Below are the code and all the weights of a small trained network. Each question names an input and a class and asks about switching units off, where a switched-off unit gives its printed mean instead of its output.

import numpy as np


def w(rows, s, z=0):
    codes = np.array(rows[::2]) - 128.0
    scale = np.full(codes.shape[1], s)
    scale[-1] = z or s
    return codes * scale


def norm(h):
    return h / np.sqrt((h * h).mean(-1, keepdims=True) + 1e-5)


def f(y):
    return np.maximum(y, 0)


def log_softmax(a):
    a = a - a.max(-1, keepdims=True)
    return a - np.log(np.exp(a).sum(-1, keepdims=True))


def net(x, mask):
    res = np.array(x, float).reshape(1, 7) / 4 @ E
    u = 0
    for l in range(4):
        y = f(norm(res) @ A[l][:, :-1].T + A[l][:, -1])
        res = res + np.where(mask[u : u + 3], y, B[l][:, -1]) @ B[l][:, :-1]
        u += 3
    return log_softmax(norm(res)[-1] @ U[:, :-1].T + U[:, -1])


A, B = {}, {}
E = w([
[149,168,209,107,189,100,110],'x0',
[124,137,129,122,130,137,130],'x1',
[133,131,128,129,125,133,121],'x2',
[131,137,130,123,131,136,125],'x3',
[99,225,144,168,127,53,150],'x4',
[122,132,127,122,132,133,136],'x5',
[255,110,110,115,117,151,178],'x6',
],0.0097)
A[0] = w([
[2,108,76,137,118,95,78,41],'L0N1',
[74,139,178,171,118,15,94,62],'L0N2',
[158,143,140,195,112,102,182,5],'L0N3',
],0.0074,0.0031)
B[0] = w([
[226,191,205,97,3,198,113,253],'L0N1',
[79,155,135,164,211,170,108,252],'L0N2',
[131,126,60,76,54,146,147,164],'L0N3',
],0.0076,0.0042)
A[1] = w([
[135,188,128,125,76,75,175,43],'L1N1',
[119,165,2,173,152,55,188,25],'L1N2',
[77,25,168,116,175,160,52,3],'L1N3',
],0.0074,0.0019)
B[1] = w([
[135,104,118,104,81,55,162,232],'L1N1',
[118,62,135,67,83,194,237,206],'L1N2',
[93,145,130,3,84,64,121,251],'L1N3',
],0.011,0.0027)
A[2] = w([
[174,52,211,115,255,146,86,5],'L2N1',
[33,132,100,144,26,171,89,96],'L2N2',
[153,180,140,216,43,53,172,86],'L2N3',
],0.0076,0.0033)
B[2] = w([
[220,160,125,142,5,142,231,199],'L2N1',
[254,131,71,48,136,44,222,255],'L2N2',
[180,155,118,6,187,71,79,227],'L2N3',
],0.0089,0.0041)
A[3] = w([
[149,1,33,149,86,189,109,253],'L3N1',
[144,96,95,106,69,182,154,216],'L3N2',
[109,31,106,187,144,186,148,6],'L3N3',
],0.0095,0.00044)
B[3] = w([
[41,175,129,254,178,116,117,240],'L3N1',
[106,15,151,179,101,185,112,253],'L3N2',
[89,233,146,143,153,57,155,158],'L3N3',
],0.0092,0.007)
U = w([
[149,51,103,112,31,175,175,48],'0',
[152,176,124,7,125,81,137,100],'1',
[38,158,132,225,224,127,114,252],'2',
],0.012,0.0024)

Each question gives the input, the list of numbers given to net, and the class t.
The units are the neurons (one row each of A and B). Each row of codes is followed by its name. A weight is (code - 128) times the scale printed after its matrix; where a second scale follows, it is the last column's (A, B and U).
mask holds one flag per neuron, layer by layer. A switched-off neuron (its flag False) gives its mean, the last column of its row in B, instead of its output. The means were averaged over made-up inputs and are rounded, as every weight is.
A unit's drop is (log p(t) with every unit on - log p(t) with that unit switched off) / (log p(t) with every unit on - log p(t) with every unit switched off).
The circuit of an input: a set's keep is (log p(t) with only the set's units on - log p(t) with every unit switched off) / (log p(t) with every unit on - log p(t) with every unit switched off). Starting from all 12 units, units are removed one at a time, each time the one whose removal leaves the highest keep (on an exact tie, the one counted first), for as long as the keep stays at least 0.8.
units of the circuit, in order: the units of the circuit, biggest drop first
top k neurons: the k neurons with the biggest drops, biggest first
drop of u: that unit's drop, to one decimal
input [-8,-2,1,1,8,2,-3], class 1: units of the circuit, in order => L2N3
input [-5,-2,1,4,0,1,7], class 2: units of the circuit, in order => L3N1; L0N1; L2N2
input [0,-6,-8,-3,6,5,2], class 0: units of the circuit, in order => L1N2; L0N3
input [0,1,4,-5,4,8,4], class 0: top 2 neurons => L1N2; L0N1
input [-8,8,-2,-7,-1,0,1], class 2: top 4 neurons => L3N1; L1N3; L2N3; L2N1
input [1,-1,0,5,3,0,0], class 2: top 2 neurons => L0N2; L0N1
input [-6,-2,-8,6,3,1,0], class 1: top 2 neurons => L0N1; L2N3
input [0,7,3,-2,0,-5,4], class 2: top 4 neurons => L0N1; L2N2; L1N3; L1N1
input [-2,8,6,1,3,-7,-8], class 1: top 2 neurons => L0N1; L2N2
input [-2,-2,-7,-5,-6,5,4], class 2: drop of L3N1 => 0.4
input [-8,3,-2,-1,-3,5,7], class 2: drop of L3N1 => 0.5
input [-6,-6,5,5,-6,3,7], class 2: drop of L3N1 => 0.5
